Below is a small trained network, with its code and all its weights. Each question gives an input and a class and asks what happens when units are switched off, that is, made to give their printed mean instead of their output.

import numpy as np


def w(rows, s, z=0):
    codes = np.array(rows[::2]) - 128.0
    scale = np.full(codes.shape[1], s)
    scale[-1] = z or s
    return codes * scale


def f(y):
    return np.maximum(y, 0)


def log_softmax(a):
    a = a - a.max(-1, keepdims=True)
    return a - np.log(np.exp(a).sum(-1, keepdims=True))


def net(x, mask):
    res = np.array(x, float).reshape(1, 8) / 4 @ E
    y = f(res @ A[0][:, :-1].T + A[0][:, -1])
    res = res + np.where(mask, y, B[0][:, -1]) @ B[0][:, :-1]
    return log_softmax(res[-1] @ U[:, :-1].T + U[:, -1])


A, B = {}, {}
E = w([
[161,118,221,45,44,204,196,168],'x0',
[126,129,129,129,127,127,128,127],'x1',
[128,128,128,129,128,128,128,129],'x2',
[191,122,102,40,151,154,53,15],'x3',
[231,84,151,255,82,192,83,122],'x4',
[33,130,71,141,149,247,140,109],'x5',
[130,129,127,128,128,128,129,128],'x6',
[128,129,128,128,128,128,128,128],'x7',
],0.0097)
A[0] = w([
[134,132,135,147,99,133,107,126,63],'N1',
[119,136,143,150,134,123,119,109,120],'N2',
[165,138,115,86,125,170,94,76,47],'N3',
[180,114,133,197,114,190,122,134,60],'N4',
[118,137,132,156,124,119,144,176,36],'N5',
[54,139,116,52,126,102,139,134,56],'N6',
[118,123,116,163,129,100,137,84,67],'N7',
[170,133,140,169,118,158,113,140,52],'N8',
[98,137,112,177,167,88,73,106,52],'N9',
[165,134,194,81,90,223,156,153,39],'N10',
[128,149,81,166,145,119,103,129,43],'N11',
[155,130,151,174,113,155,108,121,54],'N12',
[99,121,100,124,127,189,121,132,36],'N13',
[121,121,115,159,151,113,137,113,5],'N14',
[129,119,123,142,104,117,143,161,74],'N15',
[145,150,145,112,146,137,91,102,36],'N16',
[102,118,109,137,163,172,137,109,22],'N17',
[143,135,128,183,115,179,124,107,97],'N18',
[87,135,111,72,132,91,151,127,58],'N19',
[130,126,166,89,85,167,146,148,11],'N20',
[120,138,135,129,117,127,119,98,86],'N21',
[98,126,130,159,124,130,152,136,84],'N22',
[150,132,124,105,131,146,113,87,30],'N23',
[141,129,125,106,159,160,128,81,60],'N24',
[110,144,112,136,143,180,122,132,31],'N25',
[108,137,115,134,119,155,121,123,38],'N26',
[159,106,83,76,127,149,87,123,57],'N27',
[127,112,128,139,145,117,140,114,61],'N28',
[122,120,135,152,139,132,150,164,16],'N29',
[100,135,158,163,128,125,139,148,64],'N30',
[107,139,146,154,96,115,152,162,42],'N31',
[62,139,99,147,129,253,126,112,41],'N32',
[166,102,121,145,123,136,124,118,69],'N33',
[136,131,154,100,107,160,155,141,28],'N34',
[141,115,107,104,130,138,116,120,59],'N35',
[115,142,136,120,128,121,122,130,24],'N36',
[111,128,78,182,134,101,89,102,61],'N37',
[183,143,162,129,129,65,108,144,44],'N38',
[126,140,127,136,128,131,126,163,60],'N39',
[83,144,128,75,146,116,143,137,67],'N40',
[178,124,151,117,117,71,130,144,21],'N41',
[153,137,135,126,113,92,126,133,3],'N42',
[128,122,113,127,128,124,119,137,68],'N43',
[163,125,153,118,116,92,131,136,37],'N44',
[161,129,149,129,118,68,129,119,18],'N45',
[87,129,132,170,131,140,151,172,62],'N46',
[141,131,140,149,133,140,112,124,72],'N47',
],0.02,0.007)
B[0] = w([
[130,137,155,128,147,136,117,135,151],'N1',
[128,123,121,123,144,121,133,130,149],'N2',
[24,123,132,132,90,129,130,131,212],'N3',
[135,119,226,125,202,114,143,136,234],'N4',
[63,130,126,118,102,125,131,119,176],'N5',
[147,131,216,132,196,131,128,115,231],'N6',
[132,123,95,130,153,133,125,122,165],'N7',
[132,141,187,123,174,137,128,129,191],'N8',
[137,129,45,117,184,129,138,132,221],'N9',
[147,124,4,128,202,135,128,126,246],'N10',
[141,121,72,133,164,125,133,119,186],'N11',
[133,126,192,124,170,123,121,142,190],'N12',
[173,123,133,130,77,120,126,135,180],'N13',
[126,120,97,127,151,140,126,121,151],'N14',
[88,130,118,130,107,127,124,110,162],'N15',
[78,128,136,128,103,121,124,134,164],'N16',
[176,134,119,125,87,130,124,120,174],'N17',
[149,142,195,129,168,149,124,107,201],'N18',
[152,138,185,141,186,132,122,141,202],'N19',
[141,130,54,124,171,118,126,123,190],'N20',
[112,125,125,133,122,125,132,125,139],'N21',
[82,114,122,123,103,127,126,130,171],'N22',
[66,120,130,141,105,126,134,141,171],'N23',
[68,121,120,129,99,140,124,122,177],'N24',
[163,119,131,127,90,125,126,140,166],'N25',
[151,134,124,127,107,129,132,131,148],'N26',
[53,139,126,128,106,119,128,128,189],'N27',
[127,119,116,120,133,137,129,121,134],'N28',
[86,137,126,150,105,125,124,128,160],'N29',
[72,131,126,117,106,123,125,131,173],'N30',
[61,123,125,122,96,136,121,132,182],'N31',
[212,133,141,121,16,114,128,131,254],'N32',
[124,149,174,130,139,126,114,112,169],'N33',
[138,118,77,141,160,111,137,139,172],'N34',
[95,124,124,137,113,129,139,125,151],'N35',
[126,119,142,115,141,127,132,124,130],'N36',
[144,128,51,128,181,133,129,142,218],'N37',
[181,121,137,127,45,124,121,116,206],'N38',
[101,123,129,131,115,130,138,134,145],'N39',
[139,122,195,124,174,133,126,124,200],'N40',
[176,127,127,126,57,140,126,130,190],'N41',
[152,131,134,123,92,136,145,142,151],'N42',
[128,114,125,129,134,138,130,144,130],'N43',
[167,136,125,133,81,121,128,129,170],'N44',
[165,132,135,128,67,137,132,133,178],'N45',
[47,131,116,137,84,137,121,119,202],'N46',
[125,131,155,129,141,111,130,121,152],'N47',
],0.039,0.017)
U = w([
[127,168,208,100,197,145,161,173,108],'0',
[132,144,39,94,185,146,180,179,93],'1',
[182,162,136,91,52,138,171,182,252],'2',
[3,158,133,113,103,145,159,174,92],'3',
],0.0049,0.0015)

Each question gives the input, the list of numbers given to net, and the class t.
The units are the neurons (one row each of A and B). Each row of codes is followed by its name. A weight is (code - 128) times the scale printed after its matrix; where a second scale follows, it is the last column's (A, B and U).
mask holds one flag per neuron, in row order. A switched-off neuron (its flag False) gives its mean, the last column of its row in B, instead of its output. The means were averaged over made-up inputs and are rounded, as every weight is.
A unit's drop is (log p(t) with every unit on - log p(t) with that unit switched off) / (log p(t) with every unit on - log p(t) with every unit switched off).
The circuit of an input: a set's keep is (log p(t) with only the set's units on - log p(t) with every unit switched off) / (log p(t) with every unit on - log p(t) with every unit switched off). Starting from the 12 units with the biggest drops (on a tie, the unit counted first), units are removed one at a time, each time the one whose removal leaves the highest keep (on an exact tie, the one counted first), for as long as the keep stays at least 0.8.
circuit, biggest first: the units of the circuit, biggest drop first
unit that matters most: the unit with the biggest drop
top k neurons: the k neurons with the biggest drops, biggest first
drop when u is switched off: that unit's drop, to one decimal
input [1,6,-6,-2,0,-2,-7,4], class 2: unit that matters most => N3
input [6,-1,7,-2,-5,0,0,4], class 1: top 4 neurons => N10; N20; N4; N34
input [8,0,8,-7,-3,-3,-1,4], class 1: top 2 neurons => N10; N20
input [-7,3,0,5,-1,-8,6,0], class 2: top 2 neurons => N38; N10
input [5,6,-7,1,0,-6,-6,1], class 2: top 2 neurons => N38; N41
input [-7,3,2,3,0,8,-1,2], class 2: top 2 neurons => N32; N10
input [-8,8,-4,-7,-8,8,4,0], class 0: top 4 neurons => N6; N40; N19; N10
input [7,8,-3,-2,-6,2,3,-4], class 1: top 2 neurons => N10; N20
input [2,-7,-8,-8,6,2,0,-1], class 3: top 2 neurons => N46; N31
input [-5,5,0,8,4,-7,-3,3], class 3: top 2 neurons => N3; N32
input [4,2,7,3,0,5,-2,-3], class 2: top 4 neurons => N32; N9; N37; N13
input [-7,5,-1,-8,-5,-5,0,7], class 3: top 3 neurons => N10; N46; N5
input [-7,-6,-3,-4,-6,-8,0,-2], class 2: top 3 neurons => N38; N10; N45
input [-3,0,-3,-3,-1,-3,7,-1], class 1: top neuron => N32
input [-1,-1,0,1,6,-7,1,3], class 2: top 3 neurons => N38; N41; N6
input [-7,3,-8,8,2,1,-8,-4], class 3: top 4 neurons => N3; N10; N27; N24
input [7,-5,5,6,0,-2,-1,-7], class 1: drop when N10 is switched off => 3.2
input [5,4,6,3,4,-1,-2,4], class 1: drop when N10 is switched off => 3.8
input [7,7,-1,-6,3,-3,-8,8], class 1: drop when N10 is switched off => 2.8
input [8,7,1,3,-2,6,2,0], class 1: circuit, biggest first => N10
input [0,3,6,0,-8,8,7,7], class 0: drop when N38 is switched off => 0.3
